Below is a small trained network, with its code and all its weights. Each question gives an input and a class and asks what happens when units are switched off, that is, made to give their printed mean instead of their output.

import numpy as np


def w(rows, s, z=0):
    codes = np.array(rows[::2]) - 128.0
    scale = np.full(codes.shape[1], s)
    scale[-1] = z or s
    return codes * scale


def f(y):
    return y / 2 * (1 + np.tanh(0.7978845608 * (y + 0.044715 * y**3)))


def log_softmax(a):
    a = a - a.max(-1, keepdims=True)
    return a - np.log(np.exp(a).sum(-1, keepdims=True))


def net(x, mask):
    res = np.array(x, float).reshape(1, 8) / 4 @ E
    y = f(res @ A[0][:, :-1].T + A[0][:, -1])
    res = res + np.where(mask, y, B[0][:, -1]) @ B[0][:, :-1]
    return log_softmax(res[-1] @ U[:, :-1].T + U[:, -1])


A, B = {}, {}
E = w([
[131,119,138,128,131,128,131],'x0',
[130,99,147,223,112,150,48],'x1',
[132,123,130,129,133,124,127],'x2',
[33,128,165,110,153,78,96],'x3',
[158,250,186,132,150,107,132],'x4',
[120,133,141,118,109,142,132],'x5',
[130,124,142,119,117,132,128],'x6',
[130,118,155,115,116,138,132],'x7',
],0.02)
A[0] = w([
[215,216,86,114,113,183,147,145],'n1',
[58,50,118,174,97,145,75,93],'n2',
[7,75,138,140,141,93,66,115],'n3',
[143,186,80,104,167,145,147,159],'n4',
[118,88,86,155,120,137,84,144],'n5',
[158,184,175,236,143,100,88,57],'n6',
[62,113,140,134,151,98,96,137],'n7',
[138,159,201,164,136,109,71,108],'n8',
[138,160,175,212,126,147,121,91],'n9',
[75,169,148,72,141,62,119,120],'n10',
[251,144,102,103,148,159,195,254],'n11',
[136,103,84,166,77,201,132,214],'n12',
[23,129,150,120,157,133,88,138],'n13',
[101,53,68,63,138,97,206,197],'n14',
[135,188,146,81,138,80,180,113],'n15',
[147,61,94,146,81,151,88,139],'n16',
[145,164,145,78,193,128,178,115],'n17',
[111,68,43,47,119,132,166,221],'n18',
[137,116,102,136,140,126,111,77],'n19',
],0.012,0.0067)
B[0] = w([
[169,109,145,132,73,90,178,222],'n1',
[129,177,225,204,127,106,248,229],'n2',
[88,173,199,144,115,95,168,242],'n3',
[150,161,141,111,111,120,151,180],'n4',
[170,139,157,205,135,152,165,192],'n5',
[116,62,107,127,80,74,77,206],'n6',
[117,147,233,90,97,94,149,190],'n7',
[98,112,89,67,110,63,126,190],'n8',
[125,4,58,79,76,152,7,181],'n9',
[115,171,95,72,204,101,130,194],'n10',
[226,153,157,154,24,139,166,251],'n11',
[143,59,46,197,122,149,144,209],'n12',
[109,163,227,98,131,28,125,204],'n13',
[114,59,136,44,78,72,40,239],'n14',
[164,202,112,144,225,95,163,200],'n15',
[153,109,150,208,194,223,135,209],'n16',
[153,178,139,133,148,111,176,191],'n17',
[117,49,116,102,57,104,2,240],'n18',
[94,124,139,159,171,143,130,135],'n19',
],0.0097,0.021)
U = w([
[163,92,101,139,65,153,72,229],'0',
[142,157,177,173,106,113,205,237],'1',
[51,112,160,112,133,91,54,93],'2',
[108,174,131,114,246,119,153,34],'3',
[154,108,120,216,156,225,148,4],'4',
],0.013,0.0023)

Each question gives the input, the list of numbers given to net, and the class t.
The units are the neurons (one row each of A and B). Each row of codes is followed by its name. A weight is (code - 128) times the scale printed after its matrix; where a second scale follows, it is the last column's (A, B and U).
mask holds one flag per neuron, in row order. A switched-off neuron (its flag False) gives its mean, the last column of its row in B, instead of its output. The means were averaged over made-up inputs and are rounded, as every weight is.
A unit's drop is (log p(t) with every unit on - log p(t) with that unit switched off) / (log p(t) with every unit on - log p(t) with every unit switched off).
The circuit of an input: a set's keep is (log p(t) with only the set's units on - log p(t) with every unit switched off) / (log p(t) with every unit on - log p(t) with every unit switched off). Starting from the 12 units with the biggest drops (on a tie, the unit counted first), units are removed one at a time, each time the one whose removal leaves the highest keep (on an exact tie, the one counted first), for as long as the keep stays at least 0.8.
circuit, biggest first: the units of the circuit, biggest drop first
top k neurons: the k neurons with the biggest drops, biggest first
drop of u: that unit's drop, to one decimal
input [-2,7,-7,0,-8,-2,7,0], class 4: circuit, biggest first : n16
input [1,0,-5,8,4,-8,7,5], class 3: top 3 neurons : n18, n10, n14
input [-8,-6,0,1,1,0,0,6], class 3: circuit, biggest first : n15, n10, n2
input [-5,0,-8,5,0,4,7,2], class 2: top 4 neurons : n11, n5, n1, n2
input [7,-6,3,1,5,-5,-2,1], class 3: top 3 neurons : n15, n10, n2
input [-3,-5,-2,1,8,-2,0,2], class 3: top 3 neurons : n15, n10, n2
input [7,0,5,5,4,-2,-4,-3], class 3: top 3 neurons : n18, n14, n10
input [-6,3,8,6,0,8,-2,3], class 1: top 2 neurons : n18, n14
input [5,1,-1,7,-4,-7,5,-5], class 1: top 2 neurons : n2, n3
input [1,4,1,-8,1,-4,-5,4], class 0: top 3 neurons : n9, n2, n6
input [3,1,-8,-1,-4,-1,8,8], class 4: drop of n16 : 0.1
input [8,5,-3,1,-5,4,-3,-1], class 1: drop of n3 : 0.4
input [4,1,0,6,-3,-7,7,-4], class 1: drop of n3 : 0.2
input [7,-6,-8,-8,0,8,6,6], class 0: circuit, biggest first : n18
